Below is a small trained network, with its code and all its weights. Each question gives an input and a class and asks what happens when units are switched off, that is, made to give their printed mean instead of their output.

import numpy as np


def w(rows, s, z=0):
    codes = np.array(rows[::2]) - 128.0
    scale = np.full(codes.shape[1], s)
    scale[-1] = z or s
    return codes * scale


def norm(h):
    return h / np.sqrt((h * h).mean(-1, keepdims=True) + 1e-5)


def f(y):
    return np.maximum(y, 0)


def log_softmax(a):
    a = a - a.max(-1, keepdims=True)
    return a - np.log(np.exp(a).sum(-1, keepdims=True))


def net(x, mask):
    res = np.array(x, float).reshape(1, 8) / 4 @ E
    u = 0
    for l in range(2):
        y = f(norm(res) @ A[l][:, :-1].T + A[l][:, -1])
        res = res + np.where(mask[u : u + 3], y, B[l][:, -1]) @ B[l][:, :-1]
        u += 3
    return log_softmax(norm(res)[-1] @ U[:, :-1].T + U[:, -1])


A, B = {}, {}
E = w([
[124,126,130,128],'x0',
[128,128,126,126],'x1',
[126,126,124,128],'x2',
[130,128,126,127],'x3',
[63,248,239,206],'x4',
[152,145,222,6],'x5',
[230,65,255,207],'x6',
[127,126,129,127],'x7',
],0.0057)
A[0] = w([
[69,114,64,75,89],'0.n0',
[2,225,112,96,2],'0.n1',
[78,78,103,113,87],'0.n2',
],0.0086,0.0021)
B[0] = w([
[34,122,144,136,228],'0.n0',
[246,132,93,110,253],'0.n1',
[105,176,121,233,173],'0.n2',
],0.011,0.0041)
A[1] = w([
[12,102,33,1,155],'1.n0',
[89,134,28,91,1],'1.n1',
[167,122,251,178,210],'1.n2',
],0.005,0.0015)
B[1] = w([
[89,132,254,157,254],'1.n0',
[153,140,169,172,191],'1.n1',
[53,106,63,91,242],'1.n2',
],0.011,0.0035)
U = w([
[52,128,128,240,252],'0',
[67,147,251,96,197],'1',
[184,235,47,212,46],'2',
[210,224,149,64,92],'3',
[202,22,51,199,85],'4',
[173,11,151,53,46],'5',
],0.015,0.0032)

Each question gives the input, the list of numbers given to net, and the class t.
The units are the neurons (one row each of A and B). Each row of codes is followed by its name. A weight is (code - 128) times the scale printed after its matrix; where a second scale follows, it is the last column's (A, B and U).
mask holds one flag per neuron, layer by layer. A switched-off neuron (its flag False) gives its mean, the last column of its row in B, instead of its output. The means were averaged over made-up inputs and are rounded, as every weight is.
A unit's drop is (log p(t) with every unit on - log p(t) with that unit switched off) / (log p(t) with every unit on - log p(t) with every unit switched off).
The circuit of an input: a set's keep is (log p(t) with only the set's units on - log p(t) with every unit switched off) / (log p(t) with every unit on - log p(t) with every unit switched off). Starting from all 6 units, units are removed one at a time, each time the one whose removal leaves the highest keep (on an exact tie, the one counted first), for as long as the keep stays at least 0.8.
circuit, biggest first: the units of the circuit, biggest drop first
top k neurons: the k neurons with the biggest drops, biggest first
drop of u: that unit's drop, to one decimal
input [4,-1,-2,-5,7,-7,-5,-7], class 2: circuit, biggest first	[0.n1]
input [6,1,-6,-1,-7,4,0,2], class 1: circuit, biggest first	[1.n0, 0.n1]
input [8,7,3,-3,4,-8,0,-1], class 2: circuit, biggest first	[1.n0, 0.n0]
input [2,7,-4,4,0,6,3,0], class 5: top 4 neurons	[1.n0, 0.n0, 1.n2, 0.n2]
input [-2,-5,-4,3,0,0,1,-5], class 4: top 3 neurons	[1.n0, 0.n0, 0.n2]
input [8,5,0,5,5,2,0,-5], class 3: circuit, biggest first	[0.n1, 1.n0]
input [5,-5,4,-6,2,8,-7,-4], class 3: top 2 neurons	[0.n1, 1.n2]
input [-2,4,8,-7,5,-8,0,-6], class 2: circuit, biggest first	[1.n0, 0.n0]
input [-3,2,2,-7,-7,-8,-1,-2], class 0: top 3 neurons	[0.n1, 0.n0, 1.n0]
input [3,-7,-4,-8,-1,1,7,-3], class 5: top 3 neurons	[1.n0, 1.n2, 0.n2]
input [4,3,1,-3,6,-2,0,7], class 2: circuit, biggest first	[0.n1, 1.n0]
input [3,-1,-1,8,3,7,0,-4], class 3: circuit, biggest first	[1.n0, 0.n0]
input [7,-1,-1,4,0,3,3,-2], class 5: circuit, biggest first	[1.n0, 1.n2]
input [8,-5,5,8,7,-8,-5,-6], class 2: circuit, biggest first	[0.n1]
input [1,-3,-6,1,-4,-7,-1,5], class 0: top 2 neurons	[0.n1, 0.n0]
input [2,0,-1,8,-2,-1,0,4], class 0: top 2 neurons	[0.n1, 0.n2]
input [6,8,-3,4,-2,1,-7,7], class 1: top 2 neurons	[0.n0, 1.n0]
input [-4,-5,1,2,6,1,-2,-5], class 3: top 2 neurons	[0.n1, 0.n2]
input [6,3,-6,3,2,6,-8,3], class 3: top 2 neurons	[0.n1, 1.n2]
input [-8,2,-1,8,-5,-2,-1,0], class 0: top neuron	[0.n2]
input [3,-5,0,-3,-3,2,-7,5], class 1: top 2 neurons	[1.n0, 0.n0]
input [-7,2,-5,1,5,5,-1,4], class 3: top 2 neurons	[0.n1, 1.n0]
input [-4,4,7,-3,5,5,0,4], class 3: top 3 neurons	[0.n1, 1.n0, 0.n0]
input [-1,8,-2,-4,-8,6,-8,-4], class 1: drop of 1.n0	0.3
input [8,-8,-6,2,-6,2,-2,-4], class 1: drop of 1.n0	0.2
input [2,2,-8,3,7,5,-4,-5], class 3: drop of 0.n0	0.0
input [-6,-6,0,-6,-7,-8,-5,2], class 0: drop of 0.n1	0.1
